Here is a tiny trained network, its code and every weight. The questions are about switching its units off for an input and a class, where a switched-off unit gives its printed mean instead of its output.

import numpy as np


def w(rows, s, z=0):
    codes = np.array(rows[::2]) - 128.0
    scale = np.full(codes.shape[1], s)
    scale[-1] = z or s
    return codes * scale


def norm(h):
    return h / np.sqrt((h * h).mean(-1, keepdims=True) + 1e-5)


def f(y):
    return np.maximum(y, 0)


def log_softmax(a):
    a = a - a.max(-1, keepdims=True)
    return a - np.log(np.exp(a).sum(-1, keepdims=True))


def net(x, mask):
    res = np.array(x, float).reshape(1, 3) / 4 @ E
    u = 0
    for l in range(2):
        y = f(norm(res) @ A[l][:, :-1].T + A[l][:, -1])
        res = res + np.where(mask[u : u + 4], y, B[l][:, -1]) @ B[l][:, :-1]
        u += 4
    return log_softmax(norm(res)[-1] @ U[:, :-1].T + U[:, -1])


A, B = {}, {}
E = w([
[191,67,60,194,156,96,218,111,2,51,52],'x0',
[9,190,134,109,179,53,93,129,77,120,116],'x1',
[174,83,8,90,171,130,99,68,183,101,107],'x2',
],0.0072)
A[0] = w([
[167,120,81,91,197,142,15,156,254,144,93,22],'0.n0',
[59,115,171,166,94,190,50,197,135,171,91,5],'0.n1',
[107,28,121,128,114,119,189,95,127,113,15,19],'0.n2',
[33,233,14,127,110,70,99,163,154,187,160,149],'0.n3',
],0.0054,0.0021)
B[0] = w([
[95,69,54,146,201,141,111,175,190,65,196,247],'0.n0',
[83,143,144,138,183,155,138,188,191,108,97,190],'0.n1',
[218,159,244,247,118,143,190,167,105,122,118,212],'0.n2',
[123,43,132,127,48,99,133,100,70,203,92,254],'0.n3',
],0.011,0.005)
A[1] = w([
[129,100,124,154,173,137,121,113,42,153,70,217],'1.n0',
[145,123,100,97,180,162,30,97,174,124,184,134],'1.n1',
[172,98,75,164,17,210,119,71,198,149,151,212],'1.n2',
[2,202,212,148,153,154,142,110,132,130,87,2],'1.n3',
],0.0071,0.00095)
B[1] = w([
[130,132,123,169,126,166,123,78,133,129,98,254],'1.n0',
[57,3,92,180,166,197,124,178,76,81,151,238],'1.n1',
[38,174,117,78,110,27,168,181,75,80,133,246],'1.n2',
[214,128,130,78,106,143,76,115,196,174,161,230],'1.n3',
],0.012,0.0051)
U = w([
[150,221,90,33,204,181,120,63,121,110,154,1],'0',
[182,218,214,71,118,191,46,170,213,255,146,169],'1',
[74,132,123,116,73,133,30,10,56,219,67,97],'2',
[232,178,144,249,163,176,171,75,55,66,42,186],'3',
[20,61,22,126,210,192,89,211,158,84,190,195],'4',
[73,249,120,79,82,66,178,215,50,56,162,69],'5',
],0.0085,0.0042)

Each question gives the input, the list of numbers given to net, and the class t.
The units are the neurons (one row each of A and B). Each row of codes is followed by its name. A weight is (code - 128) times the scale printed after its matrix; where a second scale follows, it is the last column's (A, B and U).
mask holds one flag per neuron, layer by layer. A switched-off neuron (its flag False) gives its mean, the last column of its row in B, instead of its output. The means were averaged over made-up inputs and are rounded, as every weight is.
A unit's drop is (log p(t) with every unit on - log p(t) with that unit switched off) / (log p(t) with every unit on - log p(t) with every unit switched off).
The circuit of an input: a set's keep is (log p(t) with only the set's units on - log p(t) with every unit switched off) / (log p(t) with every unit on - log p(t) with every unit switched off). Starting from all 8 units, units are removed one at a time, each time the one whose removal leaves the highest keep (on an exact tie, the one counted first), for as long as the keep stays at least 0.8.
circuit, biggest first: the units of the circuit, biggest drop first
most important unit: the unit with the biggest drop
k most important neurons: the k neurons with the biggest drops, biggest first
k most important neurons of layer l: the k neurons of layer l with the biggest drops, biggest first
drop of u: that unit's drop, to one decimal
input [0,6,-5], class 1: circuit, biggest first : (1.n3)
input [2,-3,-7], class 1: 2 most important neurons : (0.n3, 1.n3)
input [-1,7,-4], class 1: 3 most important neurons of layer 1 : (1.n3, 1.n1, 1.n2)
input [-7,-2,-3], class 4: circuit, biggest first : (0.n2, 1.n1)
input [-5,8,-3], class 1: 2 most important neurons : (1.n3, 0.n1)
input [-3,-7,-4], class 5: 2 most important neurons : (1.n2, 0.n0)
input [-1,6,-3], class 1: 3 most important neurons of layer 1 : (1.n3, 1.n1, 1.n2)
input [-1,8,6], class 2: 2 most important neurons : (0.n3, 0.n1)
input [-5,6,-1], class 1: 2 most important neurons : (1.n3, 0.n1)
input [4,7,0], class 3: 2 most important neurons : (1.n0, 1.n2)
input [3,5,-4], class 2: 2 most important neurons of layer 0 : (0.n2, 0.n1)
input [2,8,-5], class 2: 2 most important neurons of layer 0 : (0.n3, 0.n2)
input [0,-7,-7], class 5: 2 most important neurons : (1.n2, 0.n2)
input [-3,6,3], class 2: most important unit : 0.n3
input [2,7,-3], class 2: drop of 0.n3 : 0.1
input [-8,-4,2], class 4: drop of 1.n2 : 0.0
input [-1,6,-7], class 1: drop of 1.n3 : 0.3
